Here is a tiny trained network, its code and every weight. The questions are about switching its units off for an input and a class, where a switched-off unit gives its printed mean instead of its output.

import numpy as np


def w(rows, s, z=0):
    codes = np.array(rows[::2]) - 128.0
    scale = np.full(codes.shape[1], s)
    scale[-1] = z or s
    return codes * scale


def f(y):
    return y / 2 * (1 + np.tanh(0.7978845608 * (y + 0.044715 * y**3)))


def log_softmax(a):
    a = a - a.max(-1, keepdims=True)
    return a - np.log(np.exp(a).sum(-1, keepdims=True))


def net(x, mask):
    res = np.array(x, float).reshape(1, 3) / 4 @ E
    y = f(res @ A[0][:, :-1].T + A[0][:, -1])
    res = res + np.where(mask, y, B[0][:, -1]) @ B[0][:, :-1]
    return log_softmax(res[-1] @ U[:, :-1].T + U[:, -1])


A, B = {}, {}
E = w([
[11,147,222,34,168,105,60,53],'x0',
[31,240,151,150,172,199,56,104],'x1',
[90,74,140,170,145,120,59,195],'x2',
],0.013)
A[0] = w([
[84,93,155,116,149,56,129,95,226],'n1',
[145,180,133,73,53,96,207,68,138],'n2',
[186,46,173,99,60,109,110,121,141],'n3',
[133,202,166,220,208,187,138,81,52],'n4',
[218,201,81,163,159,149,203,86,59],'n5',
[151,111,169,30,163,131,119,95,134],'n6',
[122,142,130,84,127,101,94,63,167],'n7',
[56,41,170,67,113,61,36,89,3],'n8',
[127,152,111,223,59,115,141,152,62],'n9',
[151,64,138,131,83,119,110,99,54],'n10',
[138,142,37,161,83,154,102,157,203],'n11',
[143,66,165,144,60,65,146,110,87],'n12',
[132,105,89,216,119,126,119,172,53],'n13',
[63,1,149,207,141,85,75,196,47],'n14',
[177,110,47,206,118,84,238,178,247],'n15',
[197,114,135,97,105,36,127,115,96],'n16',
],0.0089,0.0074)
B[0] = w([
[131,108,118,92,181,99,167,117,172],'n1',
[100,145,66,158,63,108,87,87,169],'n2',
[79,104,132,96,153,176,130,173,176],'n3',
[54,103,169,116,77,165,141,171,162],'n4',
[140,185,126,73,105,90,101,133,171],'n5',
[172,137,154,100,152,80,119,140,162],'n6',
[139,145,88,100,113,78,132,159,164],'n7',
[170,156,151,119,133,106,171,175,173],'n8',
[179,162,206,63,138,155,174,166,159],'n9',
[141,146,178,147,70,182,187,173,141],'n10',
[127,128,134,93,181,103,135,166,182],'n11',
[93,94,181,134,101,188,168,160,162],'n12',
[151,222,152,107,121,84,127,155,165],'n13',
[132,150,76,141,11,94,50,65,171],'n14',
[118,100,99,95,155,96,107,153,252],'n15',
[84,87,156,122,85,190,166,134,165],'n16',
],0.012,0.024)
U = w([
[169,119,167,47,189,67,141,161,38],'0',
[49,96,191,73,112,195,142,167,137],'1',
[125,112,102,88,64,72,86,121,194],'2',
[88,60,75,97,250,74,105,128,255],'3',
[121,61,130,167,159,173,121,93,63],'4',
[136,86,122,181,112,162,144,92,72],'5',
],0.014,0.0094)

Each question gives the input, the list of numbers given to net, and the class t.
The units are the neurons (one row each of A and B). Each row of codes is followed by its name. A weight is (code - 128) times the scale printed after its matrix; where a second scale follows, it is the last column's (A, B and U).
mask holds one flag per neuron, in row order. A switched-off neuron (its flag False) gives its mean, the last column of its row in B, instead of its output. The means were averaged over made-up inputs and are rounded, as every weight is.
A unit's drop is (log p(t) with every unit on - log p(t) with that unit switched off) / (log p(t) with every unit on - log p(t) with every unit switched off).
The circuit of an input: a set's keep is (log p(t) with only the set's units on - log p(t) with every unit switched off) / (log p(t) with every unit on - log p(t) with every unit switched off). Starting from the 12 units with the biggest drops (on a tie, the unit counted first), units are removed one at a time, each time the one whose removal leaves the highest keep (on an exact tie, the one counted first), for as long as the keep stays at least 0.8.
circuit, biggest first: the units of the circuit, biggest drop first
unit that matters most: the unit with the biggest drop
k most important neurons: the k neurons with the biggest drops, biggest first
drop when u is switched off: that unit's drop, to one decimal
input [6,5,6], class 0: circuit, biggest first -> [n8]
input [-6,2,6], class 0: 4 most important neurons -> [n9, n11, n2, n13]
input [1,-3,-3], class 3: circuit, biggest first -> [n14, n9, n8]
input [2,-3,1], class 3: circuit, biggest first -> [n9, n13]
input [-7,7,-3], class 0: 2 most important neurons -> [n5, n11]
input [-3,0,-6], class 2: 2 most important neurons -> [n2, n5]
input [2,-2,3], class 3: circuit, biggest first -> [n13, n9]
input [4,-5,-4], class 1: circuit, biggest first -> [n16, n15]
input [-7,-8,2], class 1: 2 most important neurons -> [n16, n12]
input [-6,-8,-8], class 1: 4 most important neurons -> [n16, n12, n3, n14]
input [-5,-8,7], class 1: 3 most important neurons -> [n12, n3, n16]
input [-1,-5,-5], class 1: 2 most important neurons -> [n16, n14]
input [-7,-8,-1], class 1: 4 most important neurons -> [n16, n12, n3, n10]
input [-1,-5,-8], class 2: circuit, biggest first -> [n2]
input [6,-5,7], class 2: 3 most important neurons -> [n14, n11, n9]
input [3,-1,-2], class 3: 4 most important neurons -> [n14, n9, n13, n5]
input [0,4,5], class 2: 3 most important neurons -> [n14, n3, n12]
input [2,3,-3], class 3: 2 most important neurons -> [n14, n16]
input [1,2,5], class 2: 2 most important neurons -> [n14, n15]
input [8,2,2], class 0: unit that matters most -> n8
input [5,4,6], class 2: 2 most important neurons -> [n14, n11]
input [-8,6,6], class 0: 2 most important neurons -> [n9, n11]
input [8,0,5], class 0: drop when n8 is switched off -> 0.7
input [6,4,2], class 0: drop when n8 is switched off -> 0.2
input [7,5,-2], class 0: drop when n6 is switched off -> 0.0
input [-1,-2,8], class 2: drop when n14 is switched off -> 2.7
input [-3,0,-7], class 2: unit that matters most -> n2
